[  2   9  15 -13   9  26   0 -19 -16   7   3   1  -5  11  -4  -6  -9  19
  23   3  -2   6   6   3   1  -1  14  -9   4 -11  -3   3   0   2  -7  86
 -44  16   5  10 -15   6  12  24   1   6  12   1  14 -24   9  -4  -7  21
   2 -15  16 -13]	Qg
[  1   7  20  -5  10  13   6 -22 -13  17   2  -1   3   9  -6  -4 -19  23
  36   4 -26  18  -1   8   5  -8  26 -15  16  -9  -4   8   4  16 -12  60
 -34  25  -9   6 -12   9   9  15   3   7  19   3  13 -29  10 -11 -11  28
  10 -15  12  -3]	Dd
[ -4   7  32  -8  17  19  -2 -25 -26  16   5  -8  -5  27 -10 -10 -18  17
  54   3 -28  24   3   5  -5  -7  35 -20  17 -16  -1  21 -11  40 -18  51
 -31  22  -1   8 -13  10  16  11  11   1   8   5 -16 -22   4  -3 -17  17
  10 -36  10  -8]	Sb
[  0  15  17  -6   4  25  -2 -12 -22  17   1   2   8  13  -1  -4 -16  19
  20   6   7  15   3  15  -2  -1  17  -9   5  -8   4  15  10  15  -2  85
 -24  12   2  15 -18   4  13  22 -12 -13  17   3  -4 -24  17   3  -3  24
   0 -20  15   3]	Dd
[ -3   5  26 -19   7  28  -8 -25 -24  16   2   0  -6  26  -6  -8 -12  23
  30   4 -18  21   5   7  -1  -4  21 -12  10 -19   7  21   1  39  -7  67
 -23  15  -1  18 -11  18  18  19  -4   1  15   4 -23 -18  25  -3 -15  21
   3 -23   7   7]	sn
[ -4   3   8 -11   4  30  -3 -18 -12  11   1   4  -6  11  -5  -1  -9  22
  19   2  -4  12   6   4  -2  -2  14  -7  -2 -13   5   6   6  23   3  64
 -28  10  11  15 -14  13  10  16  -4   5  10   0   0 -23  22  -2 -11  22
  -2 -11   9   0]	Qg
[ -1   4   7  -7   3  32   5 -12 -14  12   0   3  -3   7   1   1  -1  20
  15  -1   4   9  -2  10  -3  -6  11  -4   5 -11   2   9  15  18  -4  49
 -17   9   3  11  -9   6  -1  16  -6   2  21  -2   5 -20  18   0  -8  24
   4 -12  10  10]	Dd
[  0   5   7 -13   7  26   3 -21 -20  16   0   1   0   9  -1   4  -4  20
  14   0  10  13   5  18  -4  -5  13  -7   4  -9   0  11  12  16  -9  51
 -23  12  -2   9 -14   2  10  19  -1   5  17  -9  15 -22  11   0  -7  20
   2 -15  14  -3]	Dr
[  1   6  12 -22   3  38   0 -31 -19  13   1   2 -11   5   0   4  -4  25
  17   1  14  11   7   8  -3  -6  14 -10  -1 -14  -1  -2  12  19  -5  75
 -35  16   4  10 -21  11  10  22   6   4  18  -7  28 -30  16  -9 -14  26
   2 -10  16 -13]	Sb
[  0   5   0 -12  -1  -1  -8 -21  -6   9  -1   3   9  -3 -22   6 -15  16
   2   5   1  21   8  12   1   3   1  -9   0  -9  -4   2  22  16   8  51
 -18  10 -20   8 -14   4  11  11 -13  -2  12   2   0  -7   3 -16   8  11
  11  12  -5 -19]	Mc
[ -2   1   1 -11   2  18  -6 -23 -13  16   2  -3 -19  -5  -1   5  -1  12
  10   2  -7  19   2   7   1  -3   5  -3  -1  -3   4  11   9  12   0  21
 -14  11 -10   0 -11  11   2   8   1  -3   4  -6  29 -10  -4 -10 -12  12
   8  -9   4  -6]	cp
[ -2   4  16 -11  12  24   9 -26 -15  15   1   6   4  27  -5 -16 -22  29
  39  -1 -21   9   3   0   3  -6  30 -17  16 -15  -4   4  -4  18  -8  66
 -40  22  15  14 -11  13  10  17  11   6  13  -1  -6 -34  22  -3 -14  29
  -1 -16  13   5]	Dd

[  7   5  -2   4   5   2   2  -3   2   5  -3  30  -5  -4  -1 -10  -1   3
  -2   8   2   0  -4  -1   0   5  -9  -4   0  18  -3  -3 -10 -16   2 -10
   1   1   1   2  -3   2 -15  17   9   3   7   2   7   7   6  13 -35   0
   2   6   3   0]	hl
[  0  -2   2  -4   2   3  -3   4  -3  -3   6   1   2  -2  -2   3  -1   5
   2   1   5  -4   3   8  -2  -6  -2   1   1  -1 -12   2   5   1   0   4
 -19  -1   1  -3   0   1   5 -10   7   4   1  -2   3  -8   4   4  -1  -2
   3  -4   0  -2]	nz
[  6   5 -10  -2  -5   5  -9   1  -7   2 -10   7   7  -2  -1   4   0   0
  -2  -1  -3  -4  -3   1   5  -2 -10  10   3   5 -26   2  -3 -10   4   2
  -8 -15   5  -6  -2  -2  -5  17   0  -3  -4   4   1   6   3   5 -18   1
   5  -2   6  -1]	hl
[ -2  -1  -7 -17  -4   6   4   3 -20  -8  -1   3   8  -1   0  -2   1   1
   1   4   7  -1  -3   4   2  -3 -23  13   3   4 -11   2   7  10  -2   4
   0 -25   3   2  -1   0  13  12  -3  11  -4  -7   8  -1   0   2 -12   0
   3  -3  -1   8]	hl
[  2  -4  -1  -7  -1  -1  -2   1  -3  -5   4  -5   3   0   1   5   1   1
   4  -4  -1  -3   1   3  -2  -1   2  12   3  -8 -21   3   4   8  -1   9
 -25  -8   0  -4   1  -1  11  -8   5   5  -4  -1   0  -4   4   2  10   1
   4  -6   0  -2]	nz
